Below are the code and all the weights of a small trained network. Each question names an input and a target symbol and asks about switching units off, where a switched-off unit gives its printed mean instead of its output.

import numpy as np


def w(rows, s, z=0):
    codes = np.array(rows[::2]) - 128.0
    scale = np.full(codes.shape[1], s)
    scale[-1] = z or s
    return codes * scale


def norm(h):
    return h / np.sqrt((h * h).mean(-1, keepdims=True) + 1e-5)


def f(y):
    return np.maximum(y, 0)


def softmax(a):
    e = np.exp(a - a.max(-1, keepdims=True))
    return e / e.sum(-1, keepdims=True)


def log_softmax(a):
    a = a - a.max(-1, keepdims=True)
    return a - np.log(np.exp(a).sum(-1, keepdims=True))


def net(x, mask):
    ids = ['αβεθξπσ'.index(c) for c in x.split()]
    T = len(ids)
    res = E[ids] + P[:T]
    r = norm(res)
    for j in range(3):
        rows = slice(3 * j, 3 * j + 3)
        q, k, v = (r @ M[0][rows].T for M in (Q, K, V))
        z = softmax(np.where(np.tri(T) > 0, q @ k.T / 3**0.5, -1e9)) @ v
        o = O[0][rows]
        res = res + np.where(mask[j], z, o[:, -1]) @ o[:, :-1]
    y = f(norm(res) @ A[0][:, :-1].T + A[0][:, -1])
    res = res + np.where(mask[3:11], y, B[0][:, -1]) @ B[0][:, :-1]
    return log_softmax(norm(res)[-1] @ U[:, :-1].T + U[:, -1])


Q, K, V, O, A, B = {}, {}, {}, {}, {}, {}
E = w([
[155,206,126,205],'α',
[139,94,138,153],'β',
[125,118,64,158],'ε',
[5,122,145,143],'θ',
[172,129,192,150],'ξ',
[153,133,52,48],'π',
[110,172,192,186],'σ',
],0.014)
P = w([
[204,141,2,164],'0',
[201,119,47,169],'1',
[193,135,85,173],'2',
[206,128,112,179],'3',
[204,124,137,172],'4',
[195,121,163,161],'5',
[196,124,174,166],'6',
[179,133,174,150],'7',
[165,132,171,121],'8',
[173,143,180,115],'9',
[163,144,180,112],'10',
[151,161,178,96],'11',
[145,153,180,85],'12',
[142,153,175,82],'13',
],0.005)
Q[0] = w([
[102,84,96,148],'head 1',
[119,199,171,178],'head 1',
[128,83,91,80],'head 1',
[127,103,124,113],'head 2',
[7,143,151,132],'head 2',
[137,89,94,80],'head 2',
[135,175,158,73],'head 3',
[49,105,157,143],'head 3',
[111,158,110,191],'head 3',
],0.011)
K[0] = w([
[153,178,135,98],'head 1',
[48,127,117,107],'head 1',
[151,124,133,149],'head 1',
[114,123,119,106],'head 2',
[250,111,92,155],'head 2',
[142,105,141,122],'head 2',
[169,99,137,130],'head 3',
[95,144,141,84],'head 3',
[68,124,127,133],'head 3',
],0.018)
V[0] = w([
[178,254,138,126],'head 1',
[101,129,122,179],'head 1',
[134,101,87,198],'head 1',
[33,170,140,164],'head 2',
[76,85,92,143],'head 2',
[158,116,112,80],'head 2',
[147,113,68,248],'head 3',
[168,96,117,134],'head 3',
[189,165,145,122],'head 3',
],0.008)
O[0] = w([
[126,170,35,205,156],'head 1',
[70,136,239,87,178],'head 1',
[196,122,50,187,187],'head 1',
[148,96,183,107,174],'head 2',
[11,152,167,142,118],'head 2',
[159,151,207,85,74],'head 2',
[87,90,119,49,254],'head 3',
[252,96,121,205,135],'head 3',
[157,96,161,47,155],'head 3',
],0.0042,0.0065)
A[0] = w([
[132,70,103,104,191],'neuron 1',
[156,234,134,155,68],'neuron 2',
[102,98,175,74,169],'neuron 3',
[92,129,133,187,154],'neuron 4',
[214,196,104,81,139],'neuron 5',
[9,132,120,106,214],'neuron 6',
[189,180,107,71,129],'neuron 7',
[85,101,62,84,252],'neuron 8',
],0.011,0.0029)
B[0] = w([
[133,233,210,246,182],'neuron 1',
[108,208,64,120,254],'neuron 2',
[38,199,203,245,175],'neuron 3',
[36,203,82,75,212],'neuron 4',
[150,31,113,90,238],'neuron 5',
[65,11,157,86,196],'neuron 6',
[5,2,180,110,195],'neuron 7',
[88,138,216,178,208],'neuron 8',
],0.0067,0.0051)
U = w([
[55,180,199,78,74],'α',
[177,197,69,29,121],'β',
[105,73,61,174,198],'ε',
[180,46,131,24,96],'θ',
[91,101,115,2,144],'ξ',
[196,117,172,107,241],'π',
[148,132,147,202,3],'σ',
],0.0085,0.004)

Each question gives the input, a string of symbols that net reads in full, and the target symbol t.
The units are the heads (3 rows each of Q, K, V and O) and the neurons (one row each of A and B). Each row of codes is followed by its name. A weight is (code - 128) times the scale printed after its matrix; where a second scale follows, it is the last column's (O, A, B and U).
mask holds one flag per unit, heads first, then neurons. A switched-off unit (its flag False) gives its mean, the last column of its rows in O or B, instead of its output. The means were averaged over made-up inputs and are rounded, as every weight is.
A unit's drop is (log p(t) with every unit on - log p(t) with that unit switched off) / (log p(t) with every unit on - log p(t) with every unit switched off).
unit that matters most: the unit with the biggest drop
k most important neurons: the k neurons with the biggest drops, biggest first
heads that matter: for each layer, one digit per head in row order, 1 if its drop is at least 0.15 and else 0, layers parted by /
drop of u: that unit's drop, to one decimal
input θ ε σ α α α ξ σ α α, target β: 2 most important neurons => [neuron 2; neuron 8]
input α ξ ξ σ, target β: heads that matter => 000
input π ε ξ, target θ: heads that matter => 010
input ε σ ξ ξ α α α ξ θ α ξ α ξ α, target ξ: heads that matter => 110
input θ β β, target α: unit that matters most => head 2
input β π α σ β π α ξ π α α σ ξ, target θ: heads that matter => 110
input α σ β, target σ: 2 most important neurons => [neuron 1; neuron 5]
input β π α β ξ π σ α π π α σ σ β, target π: drop of neuron 1 => 0.0
input ε ε σ α ξ α β π ε, target σ: heads that matter => 000
input σ α ξ ξ π ε α α α ε σ σ α, target β: 2 most important neurons => [neuron 2; neuron 6]
input β ε π π α ε σ σ α α ε, target σ: drop of neuron 1 => 0.3
input ξ ξ α ξ ε α σ α ε β β ε π β, target π: drop of head 1 => 0.2
input ξ σ π α α ξ π β π σ, target β: drop of neuron 2 => 0.2
input ξ β β ε α β α α ε β β, target σ: most important neuron => [neuron 1]
